[[ 1.61  6.26  5.00]
 [-1.36 -6.66 -0.85]
 [-2.05 -4.05  0.56]
 [ 4.94  4.90  4.68]
 [-5.32 -5.44 -7.48]
 [ 3.09  4.05  4.91]
 [-6.62 -2.83 -7.20]
 [-0.91 -3.59 -4.39]]
->
[[ 1.61  5.00]
 [-1.36 -0.85]
 [-2.05  0.56]
 [ 4.94  4.68]
 [-5.32 -7.48]
 [ 3.09  4.91]
 [-6.62 -7.20]
 [-0.91 -4.39]]

[[-0.66  2.31  0.25 -5.20  1.18 -0.71  3.02]
 [-0.70 -4.78  2.52  6.56  0.64 -0.20  0.17]
 [ 2.46 -1.17  0.84  5.14 -2.96 -3.51  2.26]]
->
[[-0.66  0.25  1.18  3.02]
 [-0.70  2.52  0.64  0.17]
 [ 2.46  0.84 -2.96  2.26]]

[[ 0.42 -0.35 -1.84  0.60  2.02  1.24 -2.88  0.17  2.40 -1.45 -0.04 -6.49
   1.45 -2.09]
 [-0.70  0.18 -1.84  0.07  1.70  1.04 -3.32 -0.15  2.81 -2.15 -0.74 -6.49
   1.03 -1.68]
 [ 0.55 -0.57 -1.84  0.70  2.16  1.49 -2.58  0.30  2.24 -1.38  0.06 -6.48
   1.74 -2.20]
 [ 0.83 -0.80 -1.76  0.71  1.98  2.05 -2.34  0.57  1.72 -1.27  0.29 -6.30
   2.41 -2.25]
 [ 0.68 -0.78 -1.81  0.75  2.24  1.89 -2.26  0.42  2.07 -1.33  0.16 -6.34
   2.12 -2.28]
 [ 0.65 -0.30 -2.09  0.15  1.55  1.23 -3.40  1.04  2.23 -1.30  0.33 -6.46
   2.27 -1.22]]
->
[[ 0.42 -1.84  2.02 -2.88  2.40 -0.04  1.45]
 [-0.70 -1.84  1.70 -3.32  2.81 -0.74  1.03]
 [ 0.55 -1.84  2.16 -2.58  2.24  0.06  1.74]
 [ 0.83 -1.76  1.98 -2.34  1.72  0.29  2.41]
 [ 0.68 -1.81  2.24 -2.26  2.07  0.16  2.12]
 [ 0.65 -2.09  1.55 -3.40  2.23  0.33  2.27]]

[[-4.01  3.30  2.81 -7.79]
 [ 3.49 -3.20 -2.76  5.47]
 [-1.05  0.90  1.26 -5.76]
 [ 1.97 -1.78 -1.57  5.96]
 [ 3.06 -3.48 -3.59  6.76]
 [ 2.64 -1.81 -1.84  6.68]
 [ 2.46 -2.85 -2.83  6.70]]
->
[[-4.01  2.81]
 [ 3.49 -2.76]
 [-1.05  1.26]
 [ 1.97 -1.57]
 [ 3.06 -3.59]
 [ 2.64 -1.84]
 [ 2.46 -2.83]]

[[ 5.48 -1.41 -1.20  6.81  1.85  4.38 -1.86 -3.40 -0.72 -0.08]
 [ 4.73  0.86 -3.11  7.41 -2.74  4.35 -0.96  0.50  1.19 -0.71]
 [ 4.58  6.75  0.84  1.02  2.68 -2.18  3.91  2.50  3.43  2.06]
 [ 1.93  0.41  2.96  3.90  5.75  3.58 -1.26 -2.79 -5.18 -2.76]]
->
[[ 5.48 -1.20  1.85 -1.86 -0.72]
 [ 4.73 -3.11 -2.74 -0.96  1.19]
 [ 4.58  0.84  2.68  3.91  3.43]
 [ 1.93  2.96  5.75 -1.26 -5.18]]

[[ 1.37 -5.38 -1.44  0.67 -0.74  7.17]
 [ 0.92 -2.26 -0.01 -0.53  4.89 -0.78]
 [-2.48 -1.55 -1.71  1.09  0.71  7.05]
 [-4.61  1.14  2.31  0.53 -1.81 -0.06]
 [-3.26  3.17  1.77 -0.61  3.62  3.37]
 [ 0.67  0.64 -1.47 -1.99  0.05 -0.24]
 [-2.51  5.92 -0.03 -0.03 -1.35 -5.03]
 [ 0.36 -4.94 -0.06  0.11  2.10  4.69]
 [-0.55 -1.73  4.23 -2.89 -1.64 -0.74]]
->
[[ 1.37 -1.44 -0.74]
 [ 0.92 -0.01  4.89]
 [-2.48 -1.71  0.71]
 [-4.61  2.31 -1.81]
 [-3.26  1.77  3.62]
 [ 0.67 -1.47  0.05]
 [-2.51 -0.03 -1.35]
 [ 0.36 -0.06  2.10]
 [-0.55  4.23 -1.64]]

[[-6.05  8.16]
 [-6.67  7.56]
 [ 1.41 -2.68]
 [-7.66  7.46]
 [ 0.71 -0.97]
 [-6.35  4.74]]
->
[[-6.05]
 [-6.67]
 [ 1.41]
 [-7.66]
 [ 0.71]
 [-6.35]]
---
[[-6.00 -2.90  5.39  4.01  5.19]
 [ 5.94  4.64 -1.88 -2.43 -2.03]
 [ 5.41  4.60 -2.50 -2.02 -2.49]
 [ 4.84  3.64 -2.49 -0.84 -2.58]
 [ 6.14  5.15 -2.13 -1.69 -2.16]]
->
[[-6.00 -2.90]
 [ 5.94  4.64]]

[[-0.65 -1.49]
 [-2.40  7.11]
 [ 0.71 -0.28]
 [ 0.35 -0.81]
 [ 0.13 -3.08]]
->
[[-0.65 -1.49]
 [-2.40  7.11]]

[[-0.90  5.30]
 [-0.12  5.29]
 [-0.99  3.65]
 [ 2.69  0.16]
 [-1.05  6.95]]
->
[[-0.90  5.30]
 [-0.12  5.29]]

[[-7.87  0.40]
 [-8.43  0.67]
 [ 2.79  0.24]
 [-8.42  0.70]]
->
[[-7.87  0.40]
 [-8.43  0.67]]

[[ 3.24  2.99 -1.34 -2.46 -5.57]
 [ 2.18  1.92 -0.93 -4.39 -4.27]
 [-2.41 -2.47 -0.46  4.48  6.28]
 [ 3.91  2.98 -0.84 -3.60 -6.09]
 [ 3.70  3.10 -1.13 -2.97 -6.07]]
->
[[3.24 2.99]
 [2.18 1.92]]

[[ 1.67 -0.81 -1.79]
 [-0.32 -2.32 -6.67]
 [-0.75 -1.13  6.00]
 [-1.74 -6.59 -1.83]
 [ 3.04  4.95 -0.42]]
->
[[ 1.67 -0.81]
 [-0.32 -2.32]]
---
[[ 0.21  0.56 -0.85  0.49 -0.66]
 [ 3.70  3.67 -7.66  0.13 -3.08]
 [ 0.01 -2.25  3.06 -3.63  3.58]]
->
[0.21 3.67 3.06]

[[ 3.25  1.01  1.49  0.69]
 [-4.13 -5.26 -2.53 -2.43]
 [ 3.93  7.11  3.96  4.71]]
->
[ 3.25 -5.26  3.96]

[[-8.26  3.06]
 [-2.00  0.95]
 [-8.11  4.96]]
->
[-8.26  0.95]

[[-7.47  2.66 -1.37  4.25  0.06]
 [-1.57 -6.53 -0.38 -6.11  2.06]]
->
[-7.47 -6.53]

[[-6.22 -1.09]
 [ 8.44 -2.61]
 [-6.96 -1.23]
 [ 8.37 -2.20]]
->
[-6.22 -2.61]

[[ 1.14 -0.69  1.23  0.87]
 [ 4.47 -2.20  6.34  8.23]
 [ 3.87 -1.53  5.17  7.08]
 [-4.04  1.30  0.94 -1.11]]
->
[ 1.14 -2.20  5.17 -1.11]

[[-2.33 -1.76]
 [-6.10 -1.31]]
->
[-2.33 -1.31]
---
[[ 0.61  7.15  5.31  3.64  7.68]
 [-4.10  4.81  6.39  5.35  6.70]
 [-0.45 -1.34  0.22  1.64  0.74]
 [-4.44  6.57  6.64  6.38  5.27]
 [ 0.64 -1.79 -2.43  2.64 -3.20]]
->
[ 0.61  4.81  0.22  6.38 -3.20]

[[-3.42  4.29  1.59]
 [-0.39  6.10 -6.53]
 [-7.80  4.49 -3.71]]
->
[-3.42  6.10 -3.71]

[[-0.36  0.87 -0.87 -0.22]
 [ 7.85  0.58 -0.39  8.21]
 [-1.28  0.00  0.03  0.50]]
->
[-0.36  0.58  0.03]

[[-3.77  0.34 -2.36]
 [-6.81  1.88  2.00]
 [-4.39  1.14 -0.53]
 [-1.17  2.01 -1.83]
 [-0.99  1.04 -0.98]]
->
[-3.77  1.88 -0.53]

[[ 6.71  7.59]
 [-0.60 -1.36]]
->
[ 6.71 -1.36]

[[ 2.57  2.57 -5.14  3.93]
 [ 4.71  4.71 -0.90  5.14]
 [-3.06 -3.06 -6.30 -1.28]]
->
[ 2.57  4.71 -6.30]

[[ 3.37 -5.60 -4.71  1.09]
 [-2.00  0.54 -0.77  7.79]
 [ 4.34 -2.42 -5.39  1.76]
 [ 2.08  1.61 -4.05  6.10]
 [ 4.67  0.24 -2.53 -5.70]]
->
[ 3.37  0.54 -5.39  6.10]

[[ 2.91 -2.15]
 [-4.72  6.09]
 [-2.22  1.39]
 [ 5.45 -6.32]
 [ 6.21 -5.01]]
->
[2.91 6.09]

[[ 3.70  0.71]
 [ 0.12  4.79]
 [-2.99  0.35]
 [-2.55  6.39]]
->
[3.70 4.79]
